Here is a tiny trained network, its code and every weight. The questions are about switching its units off for an input and a target symbol, where a switched-off unit gives its printed mean instead of its output.

import numpy as np


def w(rows, s, z=0):
    codes = np.array(rows[::2]) - 128.0
    scale = np.full(codes.shape[1], s)
    scale[-1] = z or s
    return codes * scale


def norm(h):
    return h / np.sqrt((h * h).mean(-1, keepdims=True) + 1e-5)


def f(y):
    return np.maximum(y, 0)


def softmax(a):
    e = np.exp(a - a.max(-1, keepdims=True))
    return e / e.sum(-1, keepdims=True)


def log_softmax(a):
    a = a - a.max(-1, keepdims=True)
    return a - np.log(np.exp(a).sum(-1, keepdims=True))


def net(x, mask):
    ids = ['ΔΘΠΨαγελξστω'.index(c) for c in x.split()]
    T = len(ids)
    res = E[ids] + P[:T]
    r = norm(res)
    for j in range(2):
        rows = slice(2 * j, 2 * j + 2)
        q, k, v = (r @ M[0][rows].T for M in (Q, K, V))
        z = softmax(np.where(np.tri(T) > 0, q @ k.T / 2**0.5, -1e9)) @ v
        o = O[0][rows]
        res = res + np.where(mask[j], z, o[:, -1]) @ o[:, :-1]
    y = f(norm(res) @ A[0][:, :-1].T + A[0][:, -1])
    res = res + np.where(mask[2:10], y, B[0][:, -1]) @ B[0][:, :-1]
    return log_softmax(norm(res)[-1] @ U[:, :-1].T + U[:, -1])


Q, K, V, O, A, B = {}, {}, {}, {}, {}, {}
E = w([
[220,111,221,182],'Δ',
[58,123,121,149],'Θ',
[62,139,117,164],'Π',
[111,60,130,103],'Ψ',
[116,52,123,97],'α',
[106,73,128,162],'γ',
[59,97,119,129],'ε',
[57,94,138,124],'λ',
[100,63,122,100],'ξ',
[49,107,77,114],'σ',
[110,157,237,164],'τ',
[175,139,3,142],'ω',
],0.011)
P = w([
[105,26,144,208],'0',
[93,86,134,200],'1',
[90,109,129,174],'2',
[93,95,138,122],'3',
[87,112,142,103],'4',
[98,114,144,78],'5',
[99,128,146,61],'6',
[103,140,150,40],'7',
[107,155,151,23],'8',
[113,166,151,2],'9',
],0.0092)
Q[0] = w([
[63,79,251,82],'H0',
[158,115,162,60],'H0',
[136,121,214,139],'H1',
[32,70,120,24],'H1',
],0.017)
K[0] = w([
[169,232,103,3],'H0',
[117,185,155,82],'H0',
[37,88,138,91],'H1',
[156,242,147,19],'H1',
],0.013)
V[0] = w([
[86,58,179,122],'H0',
[112,138,210,117],'H0',
[98,129,4,104],'H1',
[51,111,173,100],'H1',
],0.018)
O[0] = w([
[167,218,99,78,239],'H0',
[112,233,111,208,191],'H0',
[88,9,80,72,86],'H1',
[82,110,69,255,250],'H1',
],0.0096,0.014)
A[0] = w([
[165,93,53,61,191],'N0',
[119,80,56,166,60],'N1',
[45,188,204,96,255],'N2',
[156,103,177,247,191],'N3',
[65,81,181,168,226],'N4',
[203,90,197,214,120],'N5',
[101,206,62,91,134],'N6',
[129,117,55,116,23],'N7',
],0.014,0.0035)
B[0] = w([
[123,174,191,92,168],'N0',
[129,153,80,147,184],'N1',
[40,191,248,104,208],'N2',
[221,111,89,51,254],'N3',
[124,201,220,80,175],'N4',
[66,39,50,121,160],'N5',
[139,73,195,141,254],'N6',
[84,83,76,139,155],'N7',
],0.017,0.0092)
U = w([
[177,241,179,145,159],'Δ',
[11,135,18,107,142],'Θ',
[148,87,116,137,77],'Π',
[163,48,166,185,125],'Ψ',
[140,98,111,148,52],'α',
[119,125,119,128,2],'γ',
[96,57,174,11,129],'ε',
[140,133,82,154,79],'λ',
[96,62,121,202,108],'ξ',
[99,124,86,137,133],'σ',
[157,168,81,184,168],'τ',
[119,17,189,126,71],'ω',
],0.011,0.0081)

Each question gives the input, a string of symbols that net reads in full, and the target symbol t.
The units are the heads (2 rows each of Q, K, V and O) and the neurons (one row each of A and B). Each row of codes is followed by its name. A weight is (code - 128) times the scale printed after its matrix; where a second scale follows, it is the last column's (O, A, B and U).
mask holds one flag per unit, heads first, then neurons. A switched-off unit (its flag False) gives its mean, the last column of its rows in O or B, instead of its output. The means were averaged over made-up inputs and are rounded, as every weight is.
A unit's drop is (log p(t) with every unit on - log p(t) with that unit switched off) / (log p(t) with every unit on - log p(t) with every unit switched off).
The circuit of an input: a set's keep is (log p(t) with only the set's units on - log p(t) with every unit switched off) / (log p(t) with every unit on - log p(t) with every unit switched off). Starting from all 10 units, units are removed one at a time, each time the one whose removal leaves the highest keep (on an exact tie, the one counted first), for as long as the keep stays at least 0.8.
circuit, biggest first: the units of the circuit, biggest drop first
top k neurons: the k neurons with the biggest drops, biggest first
which heads matter: for each layer, one digit per head in row order, 1 if its drop is at least 0.15 and else 0, layers parted by /
drop when u is switched off: that unit's drop, to one decimal
input τ Ψ Ψ ω ω τ α, target ε: top 4 neurons -> (N5, N3, N4, N1)
input α ξ σ λ τ Δ, target τ: which heads matter -> 11
input σ σ ξ α, target Θ: which heads matter -> 01
input τ σ τ ε σ λ, target Θ: which heads matter -> 01
input Π τ Θ σ σ Ψ, target Θ: circuit, biggest first -> (H1)
input α ω Θ, target ε: which heads matter -> 00
input ε σ σ Ψ, target Θ: circuit, biggest first -> (H1, N1)
input γ τ Θ τ ε Θ γ, target τ: circuit, biggest first -> (H1, N2)
input τ α Θ ξ σ τ ω Θ ε, target ε: which heads matter -> 10
input Θ Ψ ξ λ λ σ, target Θ: which heads matter -> 01
input ξ ξ Π, target ξ: top 2 neurons -> (N6, N3)
input ω λ σ σ, target Θ: top 4 neurons -> (N6, N1, N3, N2)
input Δ Ψ Δ σ Π ξ ω τ Ψ, target ε: top 2 neurons -> (N5, N3)
input Π Θ λ Θ τ ω σ Π, target ε: top neuron -> (N4)
input σ Ψ Θ, target Θ: top 2 neurons -> (N1, N7)
input Π σ γ τ λ Δ Δ, target τ: which heads matter -> 10
input σ ξ ξ, target Θ: top 3 neurons -> (N1, N3, N0)
input σ τ γ ω σ α, target ε: top 2 neurons -> (N0, N4)
input σ ω λ σ σ Θ, target Θ: drop when H0 is switched off -> 0.1
input τ ω ω ω Π, target ε: drop when H0 is switched off -> 0.0
input τ σ σ Ψ Π, target Θ: drop when H0 is switched off -> 0.1
input ω Θ λ, target ε: circuit, biggest first -> (H0)
input τ ω ω σ, target ε: which heads matter -> 00
